Here is a tiny trained network, its code and every weight. The questions are about switching its units off for an input and a class, where a switched-off unit gives its printed mean instead of its output.

import numpy as np


def w(rows, s, z=0):
    codes = np.array(rows[::2]) - 128.0
    scale = np.full(codes.shape[1], s)
    scale[-1] = z or s
    return codes * scale


def norm(h):
    return h / np.sqrt((h * h).mean(-1, keepdims=True) + 1e-5)


def f(y):
    return y / 2 * (1 + np.tanh(0.7978845608 * (y + 0.044715 * y**3)))


def log_softmax(a):
    a = a - a.max(-1, keepdims=True)
    return a - np.log(np.exp(a).sum(-1, keepdims=True))


def net(x, mask):
    res = np.array(x, float).reshape(1, 5) / 4 @ E
    u = 0
    for l in range(4):
        y = f(norm(res) @ A[l][:, :-1].T + A[l][:, -1])
        res = res + np.where(mask[u : u + 8], y, B[l][:, -1]) @ B[l][:, :-1]
        u += 8
    return log_softmax(norm(res)[-1] @ U[:, :-1].T + U[:, -1])


A, B = {}, {}
E = w([
[150,116,79,5,172,150,164],'x0',
[206,123,87,148,72,152,65],'x1',
[148,53,134,123,208,51,120],'x2',
[134,137,131,117,122,115,129],'x3',
[119,116,121,144,141,147,127],'x4',
],0.012)
A[0] = w([
[38,124,121,121,165,34,127,123],'0.n1',
[44,194,114,170,87,120,106,70],'0.n2',
[70,193,135,56,78,159,150,129],'0.n3',
[143,174,84,151,44,188,154,164],'0.n4',
[180,79,103,186,198,199,92,156],'0.n5',
[156,98,2,24,143,166,228,237],'0.n6',
[114,219,168,209,104,144,116,4],'0.n7',
[49,115,200,120,161,188,192,211],'0.n8',
],0.0069,0.0028)
B[0] = w([
[100,117,187,199,161,170,183,169],'0.n1',
[22,100,75,110,91,68,173,164],'0.n2',
[91,142,69,158,118,218,201,178],'0.n3',
[115,161,127,78,139,220,105,201],'0.n4',
[155,154,181,77,69,82,114,173],'0.n5',
[102,120,116,18,179,136,72,254],'0.n6',
[102,117,38,64,46,2,130,175],'0.n7',
[125,141,154,102,81,125,211,193],'0.n8',
],0.0078,0.0065)
A[1] = w([
[218,131,221,213,139,68,140,77],'1.n1',
[24,111,119,98,158,80,147,213],'1.n2',
[165,167,129,126,84,212,150,44],'1.n3',
[99,139,178,121,99,138,106,34],'1.n4',
[189,66,82,141,174,91,11,2],'1.n5',
[116,110,114,202,113,73,101,47],'1.n6',
[144,123,119,100,82,146,30,169],'1.n7',
[165,138,84,126,48,193,117,113],'1.n8',
],0.011,0.0028)
B[1] = w([
[175,191,123,244,157,167,119,247],'1.n1',
[147,142,210,176,135,116,162,242],'1.n2',
[101,105,135,133,186,148,132,181],'1.n3',
[103,156,94,102,106,109,139,129],'1.n4',
[203,58,174,86,38,105,124,246],'1.n5',
[209,131,102,106,146,205,147,203],'1.n6',
[105,127,100,144,157,133,85,255],'1.n7',
[54,139,130,149,206,95,106,230],'1.n8',
],0.011,0.0064)
A[2] = w([
[174,88,219,149,217,63,205,143],'2.n1',
[55,190,143,98,78,184,156,44],'2.n2',
[82,181,59,233,94,163,125,203],'2.n3',
[67,114,141,164,98,55,224,2],'2.n4',
[2,196,211,140,161,166,123,184],'2.n5',
[183,142,161,114,122,171,108,60],'2.n6',
[67,77,151,110,161,108,79,128],'2.n7',
[105,161,51,122,94,105,57,79],'2.n8',
],0.01,0.0037)
B[2] = w([
[34,215,82,79,193,126,72,214],'2.n1',
[240,112,161,164,103,174,207,179],'2.n2',
[44,110,194,55,153,7,70,228],'2.n3',
[148,98,118,138,37,214,2,167],'2.n4',
[238,23,108,175,87,86,120,254],'2.n5',
[144,171,110,205,70,129,84,142],'2.n6',
[97,196,156,145,74,133,187,153],'2.n7',
[26,71,44,211,177,146,75,166],'2.n8',
],0.0078,0.0092)
A[3] = w([
[157,121,122,124,100,50,70,91],'3.n1',
[93,173,85,66,171,247,102,16],'3.n2',
[125,98,153,123,37,80,164,67],'3.n3',
[141,113,104,178,92,132,44,76],'3.n4',
[116,116,159,155,49,127,147,44],'3.n5',
[178,134,112,43,117,164,199,69],'3.n6',
[48,143,128,87,209,137,129,2],'3.n7',
[214,146,136,116,159,134,186,172],'3.n8',
],0.012,0.0043)
B[3] = w([
[138,81,103,119,137,161,158,222],'3.n1',
[163,185,135,145,156,155,94,207],'3.n2',
[131,172,167,65,126,203,36,177],'3.n3',
[144,157,122,120,109,104,212,255],'3.n4',
[156,191,148,74,97,149,58,167],'3.n5',
[83,42,133,253,116,123,174,200],'3.n6',
[187,192,107,80,58,101,149,199],'3.n7',
[46,94,102,141,49,146,180,198],'3.n8',
],0.014,0.0066)
U = w([
[100,162,190,93,53,180,35,152],'0',
[41,97,62,185,109,65,83,151],'1',
[84,91,121,153,91,203,225,163],'2',
[154,189,55,94,190,203,48,163],'3',
[98,176,191,224,199,86,121,154],'4',
[251,97,117,216,91,101,137,5],'5',
[125,207,154,16,179,88,187,95],'6',
[189,15,106,35,144,116,97,110],'7',
],0.022,0.0027)

Each question gives the input, the list of numbers given to net, and the class t.
The units are the neurons (one row each of A and B). Each row of codes is followed by its name. A weight is (code - 128) times the scale printed after its matrix; where a second scale follows, it is the last column's (A, B and U).
mask holds one flag per neuron, layer by layer. A switched-off neuron (its flag False) gives its mean, the last column of its row in B, instead of its output. The means were averaged over made-up inputs and are rounded, as every weight is.
A unit's drop is (log p(t) with every unit on - log p(t) with that unit switched off) / (log p(t) with every unit on - log p(t) with every unit switched off).
The circuit of an input: a set's keep is (log p(t) with only the set's units on - log p(t) with every unit switched off) / (log p(t) with every unit on - log p(t) with every unit switched off). Starting from the 12 units with the biggest drops (on a tie, the unit counted first), units are removed one at a time, each time the one whose removal leaves the highest keep (on an exact tie, the one counted first), for as long as the keep stays at least 0.8.
circuit, biggest first: the units of the circuit, biggest drop first
top k neurons: the k neurons with the biggest drops, biggest first
top k neurons in layer l: the k neurons of layer l with the biggest drops, biggest first
drop of u: that unit's drop, to one decimal
input [7,-1,-8,-6,-7], class 2: circuit, biggest first : 3.n6
input [0,-4,-8,-2,3], class 0: top 2 neurons : 3.n3, 1.n6
input [4,-6,0,-1,6], class 2: top 4 neurons : 0.n8, 2.n3, 2.n5, 1.n8
input [0,-3,-2,3,-1], class 0: top 2 neurons : 2.n4, 1.n6
input [6,0,-1,-3,5], class 2: top 4 neurons : 3.n6, 2.n1, 2.n3, 2.n8
input [-1,-2,7,7,6], class 4: top 2 neurons : 1.n1, 0.n6
input [-6,8,0,6,3], class 1: top 2 neurons : 1.n8, 1.n7
input [3,1,0,-8,-7], class 3: top 3 neurons : 2.n5, 3.n2, 2.n2
input [7,-8,-1,-1,-4], class 2: top 2 neurons : 3.n6, 2.n3
input [0,4,-8,3,1], class 1: top 3 neurons in layer 2 : 2.n5, 2.n3, 2.n1
input [0,-8,6,5,-2], class 4: top 2 neurons in layer 2 : 2.n5, 2.n4
input [4,0,6,2,5], class 6: top 2 neurons : 2.n1, 2.n5
input [-5,1,-5,0,-7], class 1: top 2 neurons in layer 1 : 1.n5, 1.n8
input [1,8,-5,-3,1], class 3: top neuron : 0.n4
input [1,7,4,1,-4], class 7: top 2 neurons : 1.n5, 0.n1
input [-2,1,-3,-1,-7], class 1: top 3 neurons : 2.n8, 0.n8, 1.n5
input [0,-2,6,-8,-6], class 4: top 2 neurons in layer 0 : 0.n1, 0.n6
input [-5,1,-5,6,-5], class 1: top 2 neurons in layer 1 : 1.n5, 1.n8
input [1,3,1,-1,8], class 7: top 2 neurons in layer 1 : 1.n5, 1.n1
input [4,-2,4,3,3], class 6: drop of 2.n1 : 0.1
input [8,-8,-1,-5,-8], class 2: drop of 3.n6 : 0.5
input [-5,-4,0,-2,-4], class 0: drop of 0.n2 : 0.2
input [2,2,-7,7,-8], class 3: top neuron in layer 1 : 1.n8
